Where the symbols take the items:
j424 % j159
j424 * j656
j424 ~ j154
j424 ! j681
j424 & j800
j271 % j950
j271 * j253
j271 $ j178
j755 * j349
j755 ! j105
j755 $ j661
j527 % j656
j527 * j840
j527 ! j520
j527 & j814
j20 % j707
j20 * j278
j20 ~ j755
j20 & j178
j20 $ j41
j506 % j661
j506 * j366
j506 ! j984
j506 & j364
j506 $ j743
j209 % j504
j209 * j713
j209 ~ j366
j209 ! j974
j209 & j936
j209 $ j585
j6 % j154
j6 ! j356
j6 & j942
j6 $ j315
j894 * j303
j894 ! j707
j894 & j60
j894 $ j830
j135 * j860
j135 ! j830
j135 & j303
j135 $ j159
j366 % j689
j366 * j942
j366 ! j506
j366 & j91
j366 $ j356
j800 % j135
j800 * j193
j800 ~ j734
j800 ! j504
j800 & j155
j800 $ j424
j720 % j356
j720 * j620
j720 ! j421
j720 & j242
j720 $ j446
j860 * j678
j860 ! j135
j860 & j839
j860 $ j233
j942 % j734
j942 ! j366
j942 & j202
j942 $ j6
j984 % j484
j984 * j506
j984 ! j241
j984 & j163
j984 $ j155
j885 * j911
j885 & j48
j233 * j182
j233 ! j159
j233 & j860
j689 * j734
j689 ! j661
j689 & j349
j689 $ j946
j504 % j830
j504 * j800
j504 ~ j689
j504 ! j41
j504 & j278
j504 $ j681
j395 % j155
j395 * j421
j395 ~ j202
j395 ! j936
j395 & j737
j395 $ j713
j950 * j443
j950 $ j815
j159 * j233
j159 ! j911
j159 & j135
j814 % j193
j814 * j446
j814 ! j713
j814 & j421
j814 $ j527
j442 % j163
j442 * j145
j442 ! j35
j442 $ j737
j443 * j105
j443 ! j950
j443 $ j60
j470 % j506
j470 * j242
j470 ! j737
j470 & j145
j470 $ j421
j182 * j996
j182 ! j233
j182 & j678
j919 % j942
j919 ! j242
j919 & j705
j919 $ j620
j178 % j815
j178 * j241
j178 & j271
j178 $ j20
j421 % j743
j421 * j720
j421 ! j395
j421 & j470
j421 $ j814
j195 % j20
j195 * j936
j195 ~ j364
j195 & j219
j195 $ j974
j303 * j839
j303 ! j894
j303 & j484
j303 $ j135
j91 % j349
j91 * j202
j91 ! j364
j91 $ j366
j210 % j36
j210 ! j840
j210 & j133
j280 % j182
j280 * j36
j280 ! j656
j280 & j987
j946 * j154
j946 ! j839
j946 & j689
j946 $ j678
j241 % j60
j241 * j984
j241 ! j178
j241 & j253
j241 $ j278
j705 % j202
j705 ! j968
j705 $ j919
j707 * j894
j707 & j815
j707 $ j48
j41 % j48
j41 * j504
j41 ~ j661
j41 & j20
j41 $ j904
j737 % j984
j737 * j470
j737 ! j985
j737 & j442
j737 $ j395
j681 % j911
j681 * j424
j681 ~ j946
j681 ! j904
j681 & j504
j105 * j755
j105 ! j443
j105 $ j484
j743 % j839
j743 * j356
j743 ! j155
j743 & j506
j743 $ j193
j620 % j6
j620 ! j720
j620 & j919
j620 $ j133
j163 % j105
j163 * j364
j163 ! j253
j163 $ j984
j815 * j60
j815 & j950
j815 $ j707
j315 % j834
j315 ! j987
j315 & j6
j315 $ j36
j253 % j443
j253 * j163
j253 ! j271
j253 $ j241
j912 % j271
j912 * j35
j912 $ j219
j585 % j681
j585 * j520
j585 ~ j356
j585 ! j741
j585 & j209
j839 * j946
j839 ! j303
j839 & j661
j839 $ j860
j133 % j315
j133 ! j446
j133 & j620
j133 $ j210
j661 * j689
j661 ! j484
j661 & j755
j661 $ j839
j48 * j830
j48 & j707
j48 $ j885
j364 % j755
j364 * j91
j364 ! j163
j364 $ j506
j985 % j241
j985 * j737
j985 ! j219
j985 & j35
j985 $ j936
j60 * j484
j60 ! j815
j60 & j443
j60 $ j894
j349 * j63
j349 ! j755
j349 $ j689
j356 % j946
j356 * j6
j356 ! j743
j356 & j366
j356 $ j987
j840 % j280
j840 * j210
j840 ! j527
j840 & j446
j219 % j178
j219 * j985
j219 & j912
j219 $ j195
j202 % j63
j202 ! j91
j202 $ j942
j35 % j253
j35 * j442
j35 ! j912
j35 $ j985
j987 % j678
j987 * j315
j987 ! j193
j987 & j356
j987 $ j280
j936 % j278
j936 * j395
j936 ~ j91
j936 ! j195
j936 & j985
j936 $ j209
j242 % j366
j242 * j919
j242 ! j470
j242 & j968
j242 $ j720
j193 % j860
j193 * j987
j193 ! j800
j193 & j743
j193 $ j656
j520 % j424
j520 * j527
j520 ~ j6
j520 ! j585
j520 & j713
j834 ! j678
j834 & j154
j834 $ j996
j484 * j661
j484 ! j60
j484 & j105
j484 $ j303
j968 % j91
j968 * j705
j968 ! j145
j968 $ j242
j734 ! j689
j734 & j63
j734 $ j154
j36 % j996
j36 ! j280
j36 & j315
j911 * j159
j911 ! j885
j911 & j830
j656 % j233
j656 * j280
j656 ! j424
j656 & j193
j830 * j135
j830 ! j48
j830 & j894
j830 $ j911
j278 % j894
j278 * j155
j278 ~ j349
j278 ! j20
j278 & j241
j278 $ j504
j974 % j41
j974 * j209
j974 ~ j506
j974 & j195
j974 $ j741
j145 % j364
j145 * j968
j145 ! j442
j145 $ j470
j996 ! j182
j996 & j834
j713 % j800
j713 * j814
j713 ~ j942
j713 ! j209
j713 & j395
j713 $ j520
j154 ! j946
j154 & j734
j154 $ j834
j446 % j987
j446 * j133
j446 ! j814
j446 & j720
j446 $ j840
j904 % j885
j904 * j681
j904 ~ j839
j904 & j41
j741 % j904
j741 * j585
j741 ~ j743
j741 & j974
j155 % j303
j155 * j743
j155 ~ j63
j155 ! j278
j155 & j984
j155 $ j800
j63 ! j349
j63 $ j734
j678 * j834
j678 ! j860
j678 & j946
j678 $ j182

In the rows, 139 stands for zero.

The rows follow the links: the fewer symbols apart two items are, the more alike their rows tend to be.

Each row is also shifted at random along 3 hidden directions that mean nothing.

Some items, each with a row of numbers:
j942	94,152,100,176,151,162,146,98,164,144,139,122,97,124,124,137,180,156,173,124,119,153,146,121,119,100
j705	54,139,89,194,131,158,140,116,146,135,141,139,92,143,128,122,159,116,145,109,122,151,137,88,146,107
j278	162,164,177,119,140,128,107,170,116,127,114,140,176,154,145,166,101,144,134,113,135,132,118,155,128,171
j987	161,150,150,136,140,128,167,140,177,153,162,171,127,132,116,154,140,182,152,197,135,135,148,202,94,117
j202	157,184,134,177,140,145,144,120,165,155,141,109,98,144,114,161,192,154,165,118,102,141,158,158,106,108
j984	161,162,188,132,126,117,134,141,117,127,109,115,151,184,117,159,151,152,126,100,142,122,141,117,156,144
j233	93,92,137,86,155,140,153,103,126,132,131,152,174,97,164,112,123,152,124,178,186,148,141,124,180,158
j193	144,102,149,111,133,138,162,137,138,133,149,174,146,146,123,122,112,175,148,186,182,130,142,115,139,119
j527	147,144,151,147,124,100,156,179,155,144,155,197,145,159,123,161,106,145,106,188,130,124,135,203,129,153
j20	173,163,143,133,172,124,121,173,120,137,95,146,216,145,154,173,104,151,114,118,117,119,128,165,165,197
j242	105,121,95,184,133,125,161,137,135,130,129,157,127,181,118,123,148,132,113,129,144,120,150,76,196,120
j678	154,140,165,97,155,115,172,111,153,159,130,138,171,101,150,154,157,176,116,189,148,136,160,209,153,163
j996	128,102,107,118,156,180,147,107,154,148,165,133,127,89,157,100,144,150,182,175,164,159,144,119,124,118
j366	51,140,120,152,146,118,163,80,138,131,96,139,145,142,122,138,171,165,111,130,148,132,156,110,195,134
j6	126,118,77,167,161,171,168,114,153,147,141,143,122,126,126,115,164,176,175,153,145,132,155,83,145,96
j349	133,159,160,130,139,133,149,95,147,151,127,95,126,122,137,149,196,148,139,125,133,152,161,165,149,136
j36	225,115,116,142,175,122,188,161,153,158,138,179,188,145,130,144,128,193,132,195,149,104,165,150,161,140
j155	144,111,168,105,128,135,133,144,97,108,114,142,165,179,129,120,106,159,135,122,189,116,135,53,179,139
j303	100,134,178,80,144,127,133,96,119,137,119,110,170,99,163,138,152,133,120,141,165,155,136,162,167,178
j159	72,121,165,78,145,123,136,109,134,137,128,152,179,86,167,139,114,142,109,177,167,156,127,190,159,186
j41	190,151,140,135,151,163,107,179,144,144,154,150,150,125,157,150,103,138,177,134,120,147,115,160,79,146
j91	142,163,145,163,141,119,160,113,145,143,114,118,132,161,112,155,181,164,126,120,130,126,163,135,167,128
j946	143,120,140,109,155,140,165,91,137,147,128,117,153,104,152,124,175,158,138,156,170,139,166,133,174,139
j800	210,153,199,106,122,122,138,179,142,140,158,166,153,159,124,163,102,164,146,175,151,128,130,200,82,144
j912	125,179,138,181,122,140,111,163,142,140,136,131,118,161,138,162,138,107,136,91,91,145,124,156,117,142
j504	113,130,152,112,138,168,99,159,130,127,150,154,145,123,155,130,88,127,169,137,149,156,102,126,91,148
j315	151,119,94,151,164,154,171,132,163,154,146,164,140,126,131,128,141,183,165,177,145,130,155,128,132,110
j219	63,144,102,179,128,156,102,152,126,126,137,145,121,143,150,131,116,91,140,93,115,152,112,101,140,145
j815	167,141,144,118,157,166,112,124,121,140,128,88,152,116,169,136,158,127,162,103,139,152,136,120,141,153

In each set, the symbols that take the first to the second take the third to the fourth, perhaps in another order. Give the fourth.
Answer with the item's name.
70,157,137,170,117,141,111,143,132,122,125,135,119,160,134,145,137,100,121,88,115,150,117,120,148,149
: 89,155,172,128,118,125,120,117,113,117,107,119,139,165,123,150,146,136,124,94,148,136,130,111,161,149
:: 171,164,153,184,108,111,156,174,154,140,149,151,115,200,105,161,150,131,117,135,113,121,148,156,135,122
: j356

109,123,106,142,153,152,154,132,165,146,152,174,138,105,140,128,122,165,155,187,143,145,138,151,117,124
: 98,154,104,167,155,147,156,110,171,157,142,148,118,113,129,144,162,173,159,161,120,145,150,166,114,115
:: 158,97,85,166,155,139,173,167,145,143,150,191,159,161,133,115,115,154,125,179,157,112,151,95,179,124
: j620

160,129,183,107,127,134,130,145,108,116,126,138,155,178,122,137,108,159,147,125,181,124,132,82,147,135
: 138,136,155,142,132,121,159,109,122,128,109,120,137,183,109,142,168,168,128,118,162,121,162,79,184,120
:: 84,109,113,169,114,149,130,157,121,113,151,168,113,176,133,109,108,103,130,122,154,137,120,59,156,119
: j470

108,126,152,87,154,146,117,107,112,130,116,111,172,99,176,126,136,126,132,122,165,157,130,128,167,177
: 248,147,185,104,140,140,144,135,126,142,139,81,142,151,137,140,178,149,163,122,154,136,162,141,135,134
:: 146,131,111,188,132,119,172,165,152,140,143,177,128,181,111,138,137,140,114,156,130,119,153,123,163,119
: j919

149,111,101,173,128,147,162,167,156,138,171,183,106,169,118,116,125,136,150,165,144,130,142,104,130,99
: 98,129,131,162,109,141,141,164,153,136,172,183,101,158,122,129,113,122,135,162,140,144,124,144,108,118
:: 77,104,143,101,137,151,133,136,130,124,146,177,156,117,149,122,85,143,134,175,176,145,117,126,138,152
: j681

182,140,151,101,156,159,118,146,137,149,148,119,158,99,169,140,133,133,168,140,142,155,127,172,108,159
: 141,111,145,89,148,166,119,133,131,135,157,132,148,96,173,117,118,132,165,155,166,156,126,135,121,149
:: 77,124,93,173,139,153,112,158,120,124,131,165,144,149,153,122,97,100,130,110,131,144,110,83,160,152
: j209

119,155,139,156,145,118,174,106,144,145,110,133,144,156,111,152,180,174,120,136,136,124,166,132,179,126
: 93,180,189,134,110,133,113,120,126,126,120,113,116,157,120,164,150,133,140,97,135,151,123,143,119,140
:: 187,113,162,92,148,141,156,109,129,141,134,105,150,127,150,123,170,159,148,154,176,137,165,125,162,137
: j894

164,127,136,118,161,170,115,123,117,136,125,91,151,117,171,126,155,124,164,99,145,150,141,101,150,148
: 195,143,152,109,163,156,118,140,126,148,136,102,166,110,171,142,145,134,161,123,136,147,136,152,130,161
:: 115,156,125,191,121,137,146,137,151,138,146,135,96,171,115,142,165,123,136,119,119,139,146,121,135,110
: j242

152,157,121,180,134,131,122,181,129,134,125,153,154,176,137,156,121,114,119,104,106,123,132,132,151,156
: 135,141,145,132,142,149,112,141,102,118,107,114,160,166,144,138,128,132,145,80,147,132,130,72,168,151
:: 108,161,161,139,130,127,127,117,117,124,104,107,139,166,126,151,160,136,127,88,140,137,140,105,174,144
: j755

86,148,143,153,123,147,135,98,128,123,123,105,101,154,122,130,173,136,154,95,144,146,142,81,149,109
: 176,160,193,104,133,132,130,115,131,143,138,86,136,128,145,152,176,141,148,123,145,147,146,170,128,149
:: 138,137,132,158,127,129,129,188,133,128,148,183,149,166,137,143,89,117,117,144,132,127,121,141,133,153
: j904

220,187,159,158,153,120,127,168,128,143,105,111,173,173,131,184,153,149,129,93,103,118,146,158,151,166
: 91,157,166,113,137,137,94,150,118,120,112,142,166,133,153,158,94,127,134,109,139,148,103,149,127,176
:: 164,160,180,114,148,96,159,109,127,148,99,97,176,145,137,164,186,159,93,132,143,122,169,176,200,175
: j946

96,117,143,111,141,169,100,149,121,120,145,157,147,116,158,125,81,125,163,133,158,153,100,109,106,147
: 169,130,154,107,146,165,119,121,110,130,131,88,146,128,160,120,157,127,163,104,157,146,141,97,151,145
:: 181,133,140,153,126,134,131,198,143,139,165,181,144,160,139,144,93,128,136,160,134,128,124,153,111,143
: j278

126,145,126,164,143,134,164,104,145,140,119,122,124,159,106,137,181,171,143,128,144,125,167,103,163,105
: 152,118,125,139,148,138,177,135,155,146,150,170,138,133,121,132,133,182,150,190,157,125,157,136,131,112
:: 98,144,125,172,116,147,110,159,128,121,139,147,116,167,139,135,119,97,131,97,123,145,119,103,140,138
: j209

118,157,155,147,133,121,148,110,126,132,103,114,138,168,117,148,174,152,122,104,142,128,156,108,183,133
: 120,172,148,162,131,134,150,107,150,143,127,108,108,151,112,156,187,155,146,111,123,143,154,140,137,114
:: 144,138,165,104,140,131,151,90,129,137,126,94,145,122,148,137,182,149,133,137,159,146,159,139,167,145
: j689

142,115,139,114,141,176,107,162,120,122,153,153,146,133,154,116,86,131,175,132,160,147,111,93,104,136
: 138,167,161,136,134,142,103,145,118,126,115,112,152,156,141,155,131,134,143,85,128,137,121,118,138,154
:: 137,133,124,154,140,139,174,111,161,143,145,145,114,148,108,131,164,182,163,163,147,129,163,120,133,92
: j91

78,131,115,169,128,119,160,153,156,141,151,193,132,150,126,139,120,136,106,172,134,131,139,158,151,136
: 104,153,141,179,100,130,140,159,158,137,169,168,87,173,114,141,132,115,134,144,123,143,129,153,101,113
:: 123,137,167,128,112,153,145,116,144,127,163,137,83,157,99,123,146,171,184,151,171,150,141,98,94,84
: j984

180,152,154,123,156,128,127,182,146,152,137,174,188,125,154,168,92,153,134,166,123,132,121,207,112,174
: 113,116,138,105,141,165,147,90,155,144,164,124,111,84,152,114,160,145,174,172,158,168,140,151,110,119
:: 154,143,134,168,118,140,120,191,135,132,155,160,128,180,131,144,108,107,135,120,124,133,122,127,121,136
: j942

